Here is a tiny trained network, its code and every weight. The questions are about switching its units off for an input and a target symbol, where a switched-off unit gives its printed mean instead of its output.

import numpy as np


def w(rows, s, z=0):
    codes = np.array(rows[::2]) - 128.0
    scale = np.full(codes.shape[1], s)
    scale[-1] = z or s
    return codes * scale


def norm(h):
    return h / np.sqrt((h * h).mean(-1, keepdims=True) + 1e-5)


def f(y):
    return np.maximum(y, 0)


def softmax(a):
    e = np.exp(a - a.max(-1, keepdims=True))
    return e / e.sum(-1, keepdims=True)


def log_softmax(a):
    a = a - a.max(-1, keepdims=True)
    return a - np.log(np.exp(a).sum(-1, keepdims=True))


def net(x, mask):
    ids = ['αγδεζηθλμξπφψ'.index(c) for c in x.split()]
    T = len(ids)
    res = E[ids] + P[:T]
    u = 0
    for l in range(2):
        r = norm(res)
        for j in range(2):
            rows = slice(2 * j, 2 * j + 2)
            q, k, v = (r @ M[l][rows].T for M in (Q, K, V))
            z = softmax(np.where(np.tri(T) > 0, q @ k.T / 2**0.5, -1e9)) @ v
            o = O[l][rows]
            res = res + np.where(mask[u + j], z, o[:, -1]) @ o[:, :-1]
        u += 2
        y = f(norm(res) @ A[l][:, :-1].T + A[l][:, -1])
        res = res + np.where(mask[u : u + 12], y, B[l][:, -1]) @ B[l][:, :-1]
        u += 12
    return log_softmax(norm(res)[-1] @ U[:, :-1].T + U[:, -1])


Q, K, V, O, A, B = {}, {}, {}, {}, {}, {}
E = w([
[111,129,6,232,107,46,137,90,128,170],'α',
[122,107,129,164,92,184,81,109,96,147],'γ',
[105,73,138,116,98,117,119,103,120,158],'δ',
[120,166,129,91,131,114,94,158,122,128],'ε',
[136,77,104,81,100,122,121,76,106,146],'ζ',
[95,81,153,129,99,152,115,79,147,158],'η',
[132,106,160,70,91,144,120,100,106,168],'θ',
[78,39,103,150,130,122,77,179,48,136],'λ',
[248,110,115,153,226,130,130,190,24,208],'μ',
[114,86,107,121,164,120,103,90,130,138],'ξ',
[163,133,109,135,109,186,99,129,134,137],'π',
[66,146,145,109,112,132,104,128,186,101],'φ',
[142,109,96,117,70,153,120,110,65,165],'ψ',
],0.021)
P = w([
[115,156,145,105,111,33,233,135,203,138],'0',
[19,118,216,38,47,127,1,102,126,154],'1',
[20,96,135,41,40,152,23,79,115,140],'2',
[45,86,122,86,48,213,55,114,124,175],'3',
[49,91,137,48,46,159,46,84,105,166],'4',
[30,120,117,70,60,204,52,107,99,150],'5',
[44,90,95,91,75,232,80,120,113,173],'6',
[54,102,74,122,106,236,75,129,96,150],'7',
[78,92,71,144,78,228,74,119,89,149],'8',
[93,89,61,156,100,231,94,156,86,157],'9',
[88,52,61,168,138,176,76,109,71,117],'10',
[96,66,73,189,103,194,105,138,73,118],'11',
[146,74,71,166,56,203,152,183,73,157],'12',
],0.0085)
Q[0] = w([
[90,89,42,141,107,176,98,133,103,167],'L0H1',
[56,70,96,85,104,161,57,171,61,182],'L0H1',
[171,174,127,179,139,61,225,149,188,118],'L0H2',
[82,65,29,86,108,163,8,150,85,189],'L0H2',
],0.012)
K[0] = w([
[178,156,115,144,91,84,189,130,122,183],'L0H1',
[76,133,32,160,135,73,213,143,198,182],'L0H1',
[155,101,205,113,210,254,150,155,104,56],'L0H2',
[124,203,103,183,143,3,189,98,172,135],'L0H2',
],0.0097)
V[0] = w([
[207,215,187,60,87,190,155,131,115,163],'L0H1',
[204,188,98,54,181,2,128,169,162,56],'L0H1',
[110,99,97,155,72,92,69,154,12,163],'L0H2',
[206,139,56,220,147,152,135,181,187,92],'L0H2',
],0.0089)
O[0] = w([
[111,102,250,129,189,116,103,111,149,220,8],'L0H1',
[146,156,112,40,41,113,75,58,40,144,107],'L0H1',
[197,114,81,131,146,105,82,186,201,170,229],'L0H2',
[86,196,91,189,111,68,76,113,133,134,96],'L0H2',
],0.012,0.013)
A[0] = w([
[124,120,130,119,67,139,225,71,89,54,42],'L0N1',
[123,194,184,101,112,122,132,14,26,4,68],'L0N2',
[69,73,102,117,85,113,1,29,211,168,160],'L0N3',
[57,98,123,106,177,147,96,168,34,120,143],'L0N4',
[167,229,102,162,110,52,133,152,132,73,112],'L0N5',
[124,71,169,103,211,129,149,201,184,116,111],'L0N6',
[175,169,145,39,177,122,143,146,74,124,51],'L0N7',
[84,118,87,98,32,113,92,125,198,104,99],'L0N8',
[95,86,117,154,109,77,88,91,234,246,146],'L0N9',
[99,167,222,95,35,68,33,41,20,182,211],'L0N10',
[113,224,51,158,149,106,179,126,197,125,126],'L0N11',
[89,103,222,96,175,170,236,168,136,47,1],'L0N12',
],0.0086,0.0062)
B[0] = w([
[146,97,130,201,16,150,40,153,130,90,159],'L0N1',
[130,55,100,201,107,124,242,213,176,159,179],'L0N2',
[216,246,70,105,159,163,131,166,79,140,216],'L0N3',
[204,161,145,147,83,153,165,33,133,77,188],'L0N4',
[181,111,124,66,140,185,176,60,83,139,212],'L0N5',
[198,141,168,216,92,156,131,100,139,191,174],'L0N6',
[28,42,58,90,57,79,128,131,84,102,144],'L0N7',
[140,187,110,114,92,173,90,76,95,106,251],'L0N8',
[154,148,135,159,1,97,144,63,82,167,176],'L0N9',
[99,93,158,96,229,162,191,220,198,140,254],'L0N10',
[157,170,208,49,156,88,170,49,104,61,249],'L0N11',
[103,134,36,161,170,178,118,64,57,90,144],'L0N12',
],0.0088,0.0075)
Q[1] = w([
[216,146,41,106,92,238,176,132,5,112],'L1H1',
[188,116,194,157,184,172,162,133,97,132],'L1H1',
[130,214,66,76,104,142,81,124,129,84],'L1H2',
[220,142,59,139,136,188,177,121,124,82],'L1H2',
],0.011)
K[1] = w([
[88,79,225,183,6,35,241,108,187,196],'L1H1',
[130,254,67,105,53,26,187,97,65,151],'L1H1',
[81,192,23,191,168,107,62,214,43,184],'L1H2',
[16,158,36,203,107,24,218,108,59,107],'L1H2',
],0.0077)
V[1] = w([
[111,225,117,184,206,132,159,178,161,147],'L1H1',
[63,142,97,21,169,61,124,166,151,160],'L1H1',
[204,138,100,215,38,75,127,85,81,247],'L1H2',
[107,200,169,94,109,118,238,31,111,164],'L1H2',
],0.011)
O[1] = w([
[93,167,80,202,144,183,226,175,108,136,2],'L1H1',
[159,139,78,77,96,125,73,226,58,100,96],'L1H1',
[125,179,87,141,98,137,135,98,27,197,223],'L1H2',
[179,163,246,166,48,107,170,104,19,33,55],'L1H2',
],0.013,0.0087)
A[1] = w([
[187,136,126,76,131,99,71,192,53,149,87],'L1N1',
[120,57,203,136,175,159,113,71,208,140,103],'L1N2',
[141,200,116,146,156,151,169,211,76,137,44],'L1N3',
[109,94,188,128,205,138,124,118,127,120,2],'L1N4',
[134,66,153,88,96,87,79,79,161,53,97],'L1N5',
[146,114,47,108,133,78,118,160,156,193,149],'L1N6',
[171,142,135,59,75,108,8,134,138,160,138],'L1N7',
[117,113,67,112,180,156,114,49,223,184,175],'L1N8',
[111,126,35,102,144,87,80,123,151,160,119],'L1N9',
[149,100,185,146,142,117,170,156,119,80,88],'L1N10',
[132,82,233,125,142,96,122,112,149,57,45],'L1N11',
[118,62,233,130,110,69,104,171,119,142,145],'L1N12',
],0.013,0.0096)
B[1] = w([
[170,127,135,86,200,82,203,84,171,128,182],'L1N1',
[133,204,102,77,160,52,102,110,130,97,167],'L1N2',
[131,139,190,116,234,79,71,94,94,168,142],'L1N3',
[160,158,130,136,124,216,76,98,81,104,132],'L1N4',
[54,123,124,195,114,72,133,150,46,189,179],'L1N5',
[146,106,152,157,128,196,68,159,190,88,231],'L1N6',
[95,111,82,208,166,55,196,140,135,134,227],'L1N7',
[77,96,152,43,127,169,110,191,70,96,249],'L1N8',
[114,146,151,130,106,236,43,136,148,104,228],'L1N9',
[128,128,138,168,95,198,109,154,186,84,143],'L1N10',
[217,211,82,176,87,129,69,158,184,136,155],'L1N11',
[130,169,84,103,75,83,96,120,249,151,166],'L1N12',
],0.012,0.016)
U = w([
[134,226,91,148,100,110,139,89,79,98,114],'α',
[81,144,81,187,183,135,209,141,185,184,99],'γ',
[104,100,164,59,167,151,116,48,108,148,78],'δ',
[191,101,162,89,125,127,188,210,84,64,98],'ε',
[133,121,94,152,156,52,100,103,189,168,128],'ζ',
[133,83,161,155,174,165,169,45,159,75,120],'η',
[202,148,186,144,111,149,81,82,175,134,100],'θ',
[126,151,71,102,122,196,74,186,147,158,119],'λ',
[199,144,125,111,225,145,128,142,70,161,51],'μ',
[84,50,151,167,84,125,156,145,80,103,158],'ξ',
[97,190,198,170,137,127,135,197,75,114,253],'π',
[169,128,152,180,63,140,177,151,179,47,74],'φ',
[142,123,160,143,108,168,101,110,110,249,103],'ψ',
],0.011,0.0037)

Each question gives the input, a string of symbols that net reads in full, and the target symbol t.
The units are the heads (2 rows each of Q, K, V and O) and the neurons (one row each of A and B). Each row of codes is followed by its name. A weight is (code - 128) times the scale printed after its matrix; where a second scale follows, it is the last column's (O, A, B and U).
mask holds one flag per unit, layer by layer, with each layer's heads first. A switched-off unit (its flag False) gives its mean, the last column of its rows in O or B, instead of its output. The means were averaged over made-up inputs and are rounded, as every weight is.
A unit's drop is (log p(t) with every unit on - log p(t) with that unit switched off) / (log p(t) with every unit on - log p(t) with every unit switched off).
The circuit of an input: a set's keep is (log p(t) with only the set's units on - log p(t) with every unit switched off) / (log p(t) with every unit on - log p(t) with every unit switched off). Starting from the 12 units with the biggest drops (on a tie, the unit counted first), units are removed one at a time, each time the one whose removal leaves the highest keep (on an exact tie, the one counted first), for as long as the keep stays at least 0.8.
units of the circuit, in order: the units of the circuit, biggest drop first
top k neurons in layer l: the k neurons of layer l with the biggest drops, biggest first
which heads matter: for each layer, one digit per head in row order, 1 if its drop is at least 0.15 and else 0, layers parted by /
input δ ζ θ λ α, target α: units of the circuit, in order -> L1H2, L0N11
input γ α ξ λ δ α θ λ δ, target γ: units of the circuit, in order -> L0H1, L1H1
input α λ γ γ α ζ, target α: units of the circuit, in order -> L1H2, L0H1
input α γ η μ α ζ ζ ξ η ξ, target α: units of the circuit, in order -> L1H2, L0H2
input ψ ξ δ θ γ φ π λ η, target ψ: units of the circuit, in order -> L0H1, L0N9
input λ π λ λ ζ ε δ ξ ψ λ ζ α γ, target α: which heads matter -> 01 / 01
input θ ψ ψ λ μ, target θ: which heads matter -> 11 / 01
input π λ γ λ θ, target π: units of the circuit, in order -> L0H2, L0H1, L1H2
input η π μ λ ζ ζ ε ζ, target η: which heads matter -> 11 / 00
input ε ζ ψ λ λ δ ψ ξ λ ζ ξ γ ζ, target ε: which heads matter -> 11 / 11
input θ ζ ζ φ π, target θ: units of the circuit, in order -> L0H1, L1H2
input φ ψ η λ ζ ξ δ ξ ψ ζ, target φ: top neuron in layer 0 -> L0N10
input μ λ ζ ξ π μ α γ, target α: which heads matter -> 10 / 01
input ψ λ ξ ξ ξ γ, target ψ: which heads matter -> 10 / 00
input λ ε α ψ θ η, target α: which heads matter -> 00 / 01
input δ η λ ζ γ δ λ ψ ζ λ, target δ: which heads matter -> 01 / 10
input γ ζ ε λ δ η λ ξ, target γ: units of the circuit, in order -> L0H1
input ε λ η η λ ζ ζ ψ ξ ζ α, target α: which heads matter -> 10 / 01
input ε ζ γ ψ ξ π δ ψ, target ε: which heads matter -> 11 / 11
input ζ φ ψ ξ η ξ ζ ζ ψ δ λ ε ζ, target ζ: which heads matter -> 11 / 00
input λ λ θ α δ, target α: which heads matter -> 01 / 01
input ξ θ ξ ζ φ, target ξ: top neuron in layer 0 -> L0N1
input α ζ α λ λ ε, target α: which heads matter -> 00 / 00
input ε γ γ θ, target ε: top 2 neurons in layer 0 -> L0N10, L0N3
input α δ λ ξ γ α λ ε ξ φ, target α: top 2 neurons in layer 0 -> L0N4, L0N8
input η α ξ, target α: top 2 neurons in layer 0 -> L0N11, L0N9
